Here is a tiny trained network, its code and every weight. The questions are about switching its units off for an input and a target symbol, where a switched-off unit gives its printed mean instead of its output.

import numpy as np


def w(rows, s, z=0):
    codes = np.array(rows[::2]) - 128.0
    scale = np.full(codes.shape[1], s)
    scale[-1] = z or s
    return codes * scale


def f(y):
    return y / 2 * (1 + np.tanh(0.7978845608 * (y + 0.044715 * y**3)))


def softmax(a):
    e = np.exp(a - a.max(-1, keepdims=True))
    return e / e.sum(-1, keepdims=True)


def log_softmax(a):
    a = a - a.max(-1, keepdims=True)
    return a - np.log(np.exp(a).sum(-1, keepdims=True))


def net(x, mask):
    ids = ['βγδεζηθλμπστψω'.index(c) for c in x.split()]
    T = len(ids)
    res = E[ids] + P[:T]
    r = res
    for j in range(2):
        rows = slice(2 * j, 2 * j + 2)
        q, k, v = (r @ M[0][rows].T for M in (Q, K, V))
        z = softmax(np.where(np.tri(T) > 0, q @ k.T / 2**0.5, -1e9)) @ v
        o = O[0][rows]
        res = res + np.where(mask[j], z, o[:, -1]) @ o[:, :-1]
    y = f(res @ A[0][:, :-1].T + A[0][:, -1])
    res = res + np.where(mask[2:14], y, B[0][:, -1]) @ B[0][:, :-1]
    return log_softmax(res[-1] @ U[:, :-1].T + U[:, -1])


Q, K, V, O, A, B = {}, {}, {}, {}, {}, {}
E = w([
[138,103,192],'β',
[132,177,188],'γ',
[112,176,189],'δ',
[135,203,181],'ε',
[115,171,215],'ζ',
[130,186,179],'η',
[103,176,195],'θ',
[151,228,158],'λ',
[141,217,162],'μ',
[115,108,213],'π',
[132,202,169],'σ',
[236,137,174],'τ',
[126,171,214],'ψ',
[187,2,252],'ω',
],0.0083)
P = w([
[38,109,76],'0',
[115,197,40],'1',
[91,161,197],'2',
[160,65,130],'3',
[205,156,38],'4',
[114,163,237],'5',
[193,63,168],'6',
[252,166,47],'7',
[83,138,214],'8',
[192,64,171],'9',
],0.012)
Q[0] = w([
[114,185,203],'h0',
[254,92,96],'h0',
[143,205,178],'h1',
[220,59,37],'h1',
],0.015)
K[0] = w([
[46,80,174],'h0',
[218,119,200],'h0',
[51,92,161],'h1',
[242,168,251],'h1',
],0.014)
V[0] = w([
[192,182,160],'h0',
[183,98,91],'h0',
[236,39,90],'h1',
[144,6,148],'h1',
],0.015)
O[0] = w([
[53,195,134,150],'h0',
[52,68,51,92],'h0',
[21,72,2,2],'h1',
[118,11,79,104],'h1',
],0.0095,0.0073)
A[0] = w([
[191,86,96,175],'n0',
[131,144,144,73],'n1',
[184,51,107,3],'n2',
[100,124,131,96],'n3',
[139,59,156,132],'n4',
[143,174,108,121],'n5',
[94,153,95,195],'n6',
[84,130,78,107],'n7',
[118,37,216,109],'n8',
[8,138,174,139],'n9',
[135,95,110,234],'n10',
[74,117,177,84],'n11',
],0.016,0.0054)
B[0] = w([
[142,84,169,156],'n0',
[60,110,107,191],'n1',
[129,175,108,157],'n2',
[84,175,64,120],'n3',
[195,111,183,166],'n4',
[129,89,102,193],'n5',
[35,125,85,138],'n6',
[214,156,164,147],'n7',
[123,145,49,250],'n8',
[233,128,142,133],'n9',
[5,119,134,158],'n10',
[73,96,227,144],'n11',
],0.024,0.011)
U = w([
[36,55,224,250],'β',
[140,174,125,161],'γ',
[104,197,15,125],'δ',
[140,31,87,25],'ε',
[80,175,203,128],'ζ',
[125,173,149,155],'η',
[148,122,255,75],'θ',
[211,124,90,106],'λ',
[137,178,102,165],'μ',
[108,174,166,88],'π',
[186,85,144,189],'σ',
[120,183,143,72],'τ',
[100,171,180,36],'ψ',
[134,180,117,79],'ω',
],0.0077,0.0022)

Each question gives the input, a string of symbols that net reads in full, and the target symbol t.
The units are the heads (2 rows each of Q, K, V and O) and the neurons (one row each of A and B). Each row of codes is followed by its name. A weight is (code - 128) times the scale printed after its matrix; where a second scale follows, it is the last column's (O, A, B and U).
mask holds one flag per unit, heads first, then neurons. A switched-off unit (its flag False) gives its mean, the last column of its rows in O or B, instead of its output. The means were averaged over made-up inputs and are rounded, as every weight is.
A unit's drop is (log p(t) with every unit on - log p(t) with that unit switched off) / (log p(t) with every unit on - log p(t) with every unit switched off).
The circuit of an input: a set's keep is (log p(t) with only the set's units on - log p(t) with every unit switched off) / (log p(t) with every unit on - log p(t) with every unit switched off). Starting from the 12 units with the biggest drops (on a tie, the unit counted first), units are removed one at a time, each time the one whose removal leaves the highest keep (on an exact tie, the one counted first), for as long as the keep stays at least 0.8.
units of the circuit, in order: the units of the circuit, biggest drop first
most important unit: the unit with the biggest drop
top k neurons: the k neurons with the biggest drops, biggest first
which heads matter: for each layer, one digit per head in row order, 1 if its drop is at least 0.15 and else 0, layers parted by /
input ζ μ ω τ η, target β: top 4 neurons	(n8, n10, n0, n6)
input π τ ζ σ δ τ, target λ: most important unit	n8
input μ τ θ ω β, target β: top 4 neurons	(n10, n0, n8, n6)
input π τ μ η μ ω η σ τ, target λ: which heads matter	11
input π π β τ π λ, target λ: units of the circuit, in order	(h0, n8, h1, n10)
input μ ψ τ τ η, target δ: units of the circuit, in order	(h0, h1)
input π γ π, target λ: units of the circuit, in order	(n8, h0, n4, h1)
input β λ δ ω η ω τ, target β: units of the circuit, in order	(n10, h1)
input θ τ τ λ β μ, target δ: top 4 neurons	(n8, n1, n4, n0)
input λ ζ ψ ω, target ε: top 2 neurons	(n4, n8)
input π μ θ μ γ τ δ η σ ω, target ε: units of the circuit, in order	(n8, n4, h1)
input τ μ β, target θ: which heads matter	01
input μ σ τ δ τ δ ω δ, target β: top 2 neurons	(n8, n10)
input π γ π μ τ, target δ: which heads matter	11
input τ β λ θ τ, target δ: most important unit	h0
input τ θ γ η τ σ ω ψ, target β: which heads matter	01
input τ μ σ, target θ: units of the circuit, in order	(n8, n9)
input λ μ γ β γ β ω γ, target β: top 4 neurons	(n10, n0, n8, n6)
input τ τ δ, target θ: units of the circuit, in order	(n9, n11)
input τ ψ τ ω β, target β: most important unit	n8
input τ ε μ γ σ τ η π ζ, target θ: which heads matter	01
input ω γ ζ τ π η, target ε: top 4 neurons	(n8, n4, n0, n10)
input ω λ ζ η ε ψ, target ε: which heads matter	11
input ω δ ψ μ π π, target ε: which heads matter	11
input θ β ψ, target δ: units of the circuit, in order	(h0, n8, n0)
input π σ μ γ ψ δ λ ζ δ, target λ: units of the circuit, in order	(n8, h0, h1, n4)
input γ ζ ω ω λ, target β: top 2 neurons	(n10, n0)
input δ π η μ π θ τ δ, target δ: most important unit	h0
